Here is a tiny trained network, its code and every weight. The questions are about switching its units off for an input and a target symbol, where a switched-off unit gives its printed mean instead of its output.

import numpy as np


def w(rows, s, z=0):
    codes = np.array(rows[::2]) - 128.0
    scale = np.full(codes.shape[1], s)
    scale[-1] = z or s
    return codes * scale


def f(y):
    return y / 2 * (1 + np.tanh(0.7978845608 * (y + 0.044715 * y**3)))


def softmax(a):
    e = np.exp(a - a.max(-1, keepdims=True))
    return e / e.sum(-1, keepdims=True)


def log_softmax(a):
    a = a - a.max(-1, keepdims=True)
    return a - np.log(np.exp(a).sum(-1, keepdims=True))


def net(x, mask):
    ids = ['εθλμξψ'.index(c) for c in x.split()]
    T = len(ids)
    res = E[ids] + P[:T]
    r = res
    for j in range(3):
        rows = slice(3 * j, 3 * j + 3)
        q, k, v = (r @ M[0][rows].T for M in (Q, K, V))
        z = softmax(np.where(np.tri(T) > 0, q @ k.T / 3**0.5, -1e9)) @ v
        o = O[0][rows]
        res = res + np.where(mask[j], z, o[:, -1]) @ o[:, :-1]
    y = f(res @ A[0][:, :-1].T + A[0][:, -1])
    res = res + np.where(mask[3:11], y, B[0][:, -1]) @ B[0][:, :-1]
    return log_softmax(res[-1] @ U[:, :-1].T + U[:, -1])


Q, K, V, O, A, B = {}, {}, {}, {}, {}, {}
E = w([
[254,136,135,120],'ε',
[165,123,176,220],'θ',
[96,82,22,115],'λ',
[63,198,156,166],'μ',
[225,87,149,202],'ξ',
[189,39,91,71],'ψ',
],0.022)
P = w([
[253,203,248,164],'0',
[241,158,209,163],'1',
[216,178,176,158],'2',
[159,188,168,142],'3',
[174,145,133,171],'4',
[165,139,110,153],'5',
[130,95,116,167],'6',
[120,114,109,124],'7',
[95,112,120,107],'8',
[90,105,114,102],'9',
[143,84,114,163],'10',
[94,123,109,85],'11',
[98,86,133,132],'12',
[101,126,124,100],'13',
],0.0053)
Q[0] = w([
[168,158,137,148],'head 0',
[140,155,231,151],'head 0',
[128,58,174,151],'head 0',
[168,226,173,87],'head 1',
[171,66,126,30],'head 1',
[173,47,55,102],'head 1',
[175,128,139,150],'head 2',
[121,36,2,46],'head 2',
[229,52,169,150],'head 2',
],0.0093)
K[0] = w([
[134,150,137,209],'head 0',
[24,134,138,132],'head 0',
[123,147,184,113],'head 0',
[84,138,108,107],'head 1',
[122,189,166,179],'head 1',
[214,139,219,249],'head 1',
[138,85,33,118],'head 2',
[140,113,186,146],'head 2',
[83,28,124,72],'head 2',
],0.011)
V[0] = w([
[75,155,51,174],'head 0',
[166,205,145,59],'head 0',
[163,112,14,2],'head 0',
[130,164,69,182],'head 1',
[76,49,252,15],'head 1',
[191,129,195,203],'head 1',
[226,25,169,38],'head 2',
[170,103,181,201],'head 2',
[144,115,32,43],'head 2',
],0.0079)
O[0] = w([
[55,164,140,97,118],'head 0',
[168,159,114,139,119],'head 0',
[89,154,141,107,5],'head 0',
[142,107,217,128,138],'head 1',
[119,104,224,218,81],'head 1',
[120,255,122,117,203],'head 1',
[169,68,4,100,180],'head 2',
[139,43,155,166,161],'head 2',
[133,184,85,64,134],'head 2',
],0.0067,0.016)
A[0] = w([
[118,187,47,209,51],'neuron 0',
[211,82,138,124,147],'neuron 1',
[91,146,107,15,253],'neuron 2',
[2,40,6,161,187],'neuron 3',
[167,90,116,6,108],'neuron 4',
[126,46,190,34,55],'neuron 5',
[206,78,141,110,114],'neuron 6',
[25,114,162,186,149],'neuron 7',
],0.0093,0.0042)
B[0] = w([
[68,159,78,134,182],'neuron 0',
[59,73,180,88,253],'neuron 1',
[148,126,111,254,157],'neuron 2',
[210,172,152,143,170],'neuron 3',
[61,170,104,70,186],'neuron 4',
[70,135,52,131,124],'neuron 5',
[82,93,186,113,226],'neuron 6',
[163,158,117,127,168],'neuron 7',
],0.0092,0.012)
U = w([
[142,130,227,3,25],'ε',
[62,106,137,141,111],'θ',
[201,193,147,103,222],'λ',
[75,104,117,138,3],'μ',
[87,71,190,132,166],'ξ',
[2,118,103,94,222],'ψ',
],0.0099,0.0051)

Each question gives the input, a string of symbols that net reads in full, and the target symbol t.
The units are the heads (3 rows each of Q, K, V and O) and the neurons (one row each of A and B). Each row of codes is followed by its name. A weight is (code - 128) times the scale printed after its matrix; where a second scale follows, it is the last column's (O, A, B and U).
mask holds one flag per unit, heads first, then neurons. A switched-off unit (its flag False) gives its mean, the last column of its rows in O or B, instead of its output. The means were averaged over made-up inputs and are rounded, as every weight is.
A unit's drop is (log p(t) with every unit on - log p(t) with that unit switched off) / (log p(t) with every unit on - log p(t) with every unit switched off).
The circuit of an input: a set's keep is (log p(t) with only the set's units on - log p(t) with every unit switched off) / (log p(t) with every unit on - log p(t) with every unit switched off). Starting from all 11 units, units are removed one at a time, each time the one whose removal leaves the highest keep (on an exact tie, the one counted first), for as long as the keep stays at least 0.8.
circuit, biggest first: the units of the circuit, biggest drop first
k most important neurons: the k neurons with the biggest drops, biggest first
heads that matter: for each layer, one digit per head in row order, 1 if its drop is at least 0.15 and else 0, layers parted by /
drop of u: that unit's drop, to one decimal
input ξ λ θ θ θ μ, target λ: circuit, biggest first : [neuron 1]
input ξ μ μ λ θ μ ξ θ ξ ψ θ ξ θ ξ, target ψ: heads that matter : 001
input θ μ θ μ ε ε, target ε: circuit, biggest first : [neuron 1; neuron 6]
input θ θ θ ψ μ μ, target λ: 3 most important neurons : [neuron 7; neuron 1; neuron 6]
input ε ξ θ θ ξ, target ξ: circuit, biggest first : [head 2; neuron 1]
input ψ μ ξ θ ξ θ ξ ε ξ λ ψ, target ψ: heads that matter : 000
input θ ψ θ θ θ ε, target ψ: heads that matter : 001
input ξ θ θ ξ θ ξ μ θ μ θ, target λ: heads that matter : 111
input ψ θ ε, target ψ: circuit, biggest first : [head 2; neuron 4; neuron 1]
input ξ ξ ε ψ, target ψ: circuit, biggest first : [neuron 4; head 2]
input θ θ θ θ θ θ λ ξ ξ, target λ: 3 most important neurons : [neuron 1; neuron 6; neuron 4]
input μ θ θ μ θ θ ψ θ μ, target ξ: drop of head 2 : 1.0
input θ ε ε, target ε: drop of neuron 6 : 0.1
input ξ ψ θ μ ξ μ λ, target λ: drop of neuron 3 : 0.6
input ψ ε ψ λ λ, target λ: drop of neuron 3 : 1.1
